((112, 121, 115, 121, 126, 118, 128), (126, 127, 134, 125, 154, 132, 131), (122, 138, 123, 119, 131, 127, 134))
112
((123, 141, 125, 136, 125, 108), (104, 113, 126, 109, 121, 113), (129, 134, 102, 141, 123, 134))
102
(120, 105, 112, 122, 120, 121, 141)
105
(122, 156, 155, 118, 120, 104, 99)
99
(145, 157, 105, 127)
105
(123, 123, 124, 104, 124, 127)
104
((117, 141, 133, 134, 150, 134), (131, 137, 134, 127, 143, 137))
117
((148, 148, 138, 124), (110, 110, 105, 132), (128, 128, 122, 129))
105
((143, 119, 130, 117, 100), (141, 132, 119, 126, 124), (117, 142, 123, 133, 148))
100
((147, 132, 148, 103, 118), (117, 141, 133, 129, 120), (118, 126, 126, 139, 129))
103
---
[136 111 122 152 119] result: 122, 152

[129 126 143 105 141] result: 143, 143

[155 108 131 115 129] result: 131, 155

[[143 105 131 134 121]
 [125 131 129 129 127]
 [120 142 126 123 134]] result: 129, 143

[[106 131 131 113 104 134 114]
 [127 126 126 113 128 126 142]
 [145 117 117 124 120 130 138]] result: 113, 145

[156 134 114 148 128 137 134] result: 148, 156
---
[127 129 126 156 123] yields 129

[[134 107 104 128]
 [133 107 104 127]
 [134 107 104 127]] yields 134

[139 112 150 149 132 152] yields 150

[132 152 143 124 130 133 102] yields 124

[[125 133 137 115 141 101]
 [140 136 128 101 118 130]
 [125 124 151 128 140 130]] yields 151

[108 143 128  98 130] yields 143

[[137 117 138 141 148 107 142]
 [117 129 141 115 135 113 114]] yields 115

[155 121 104 136 138 127] yields 104

[[152 148 135 120 107 104]
 [112 122 138 145 139 124]
 [155 134 100 127 156 124]] yields 100
---
array([[116, 139, 107, 122, 113],
       [152, 121, 129, 121, 146],
       [133, 117, 153, 137, 139]]) value 107

array([156, 127, 115, 100, 111]) value 115

array([153, 114, 136, 116, 154]) value 136

array([111, 147, 127, 144, 153]) value 127

array([152, 134, 138, 114, 127]) value 138

array([131, 119, 126, 122, 105]) value 126

array([[120, 115, 136, 122, 146],
       [122, 112, 143, 102, 147]]) value 136
---
[[123 127 121 114 126]
 [113 129 121 122 127]
 [120 109 150 111 125]] -> 123

[[124 130 131 124 114 116 128]
 [126 128 129 121 115 116 122]
 [124 128 150 138 123 135 101]] -> 124

[[146 155 130 124]
 [146 121 130 103]
 [139 109 138 111]] -> 146

[[128 127 128 125 128 126 121]
 [128 128 125 118 128 126 122]
 [128 130 107 120 127 126 118]] -> 128

[[144 132 144 143 107 140 122]
 [138 138 116 118 121 115 113]
 [118 133 143 144 136 146 146]] -> 144

[[137 127 121 133 132]
 [127 129 120 136 123]
 [138 130 112 153 132]] -> 137

[[133 148 127 124 143 137]
 [129 128 151 136 131 121]
 [137 110 147 146 107 142]] -> 133

[[128 142 123 135 130 144 128]
 [135 141 118 131 134 105 128]
 [130 133 123 127 119 122 126]] -> 128
---
[134 135 110 151 150 105] --> 134, 105

[[122 109 142 134 116]
 [122 146 121 123 150]] --> 122, 150

[[139 154 124 135]
 [130 125 105 108]] --> 139, 108

[131 149 109 145 150 126] --> 131, 126

[[118 128 131 121 134 119 128]
 [101 105 139 121 112 119 147]
 [122 122 114 119 120 130 119]] --> 118, 119

[153 122 109 120 137 156] --> 153, 156

[132 155 130 121 127 138] --> 132, 138

[[113 104 107 142]
 [120 104 117 154]] --> 113, 154
---
[130, 124, 130, 106, 122, 100, 142]
124

[131, 151, 127, 112, 138, 134, 154]
134

[129, 132, 104, 133, 135]
132

[146, 126, 158, 138, 123]
138

[120, 113, 155, 140, 118, 130, 111]
120

[122, 156, 131, 145, 153]
145

[104, 112, 124, 137, 118]
118

[137, 155, 130, 121, 118, 134, 142]
134

[[117, 123, 144, 99, 155, 144, 135],
 [131, 106, 124, 108, 157, 132, 125],
 [114, 109, 156, 119, 132, 124, 152]]
125
---
138,134,145,117
135,120,135,115
125,133,120,155
value 134

114,112,130,104
102,150,134,116
118,124,146,158
value 112

122,138,124,134
137,101,154,137
133,116,148,121
value 138

115,120,118,139
124,149,142,125
131,135,126,121
value 120

140,149,118,152
116,155,122,143
143,152,123,143
value 149

144,116,115,149
121,145,150,149
149,101,152,146
value 116

101,120,137,109
149,152,135,122
121,129,129,113
value 120

136,137,142,120
126,123,137,131
118,140,105,140
value 137
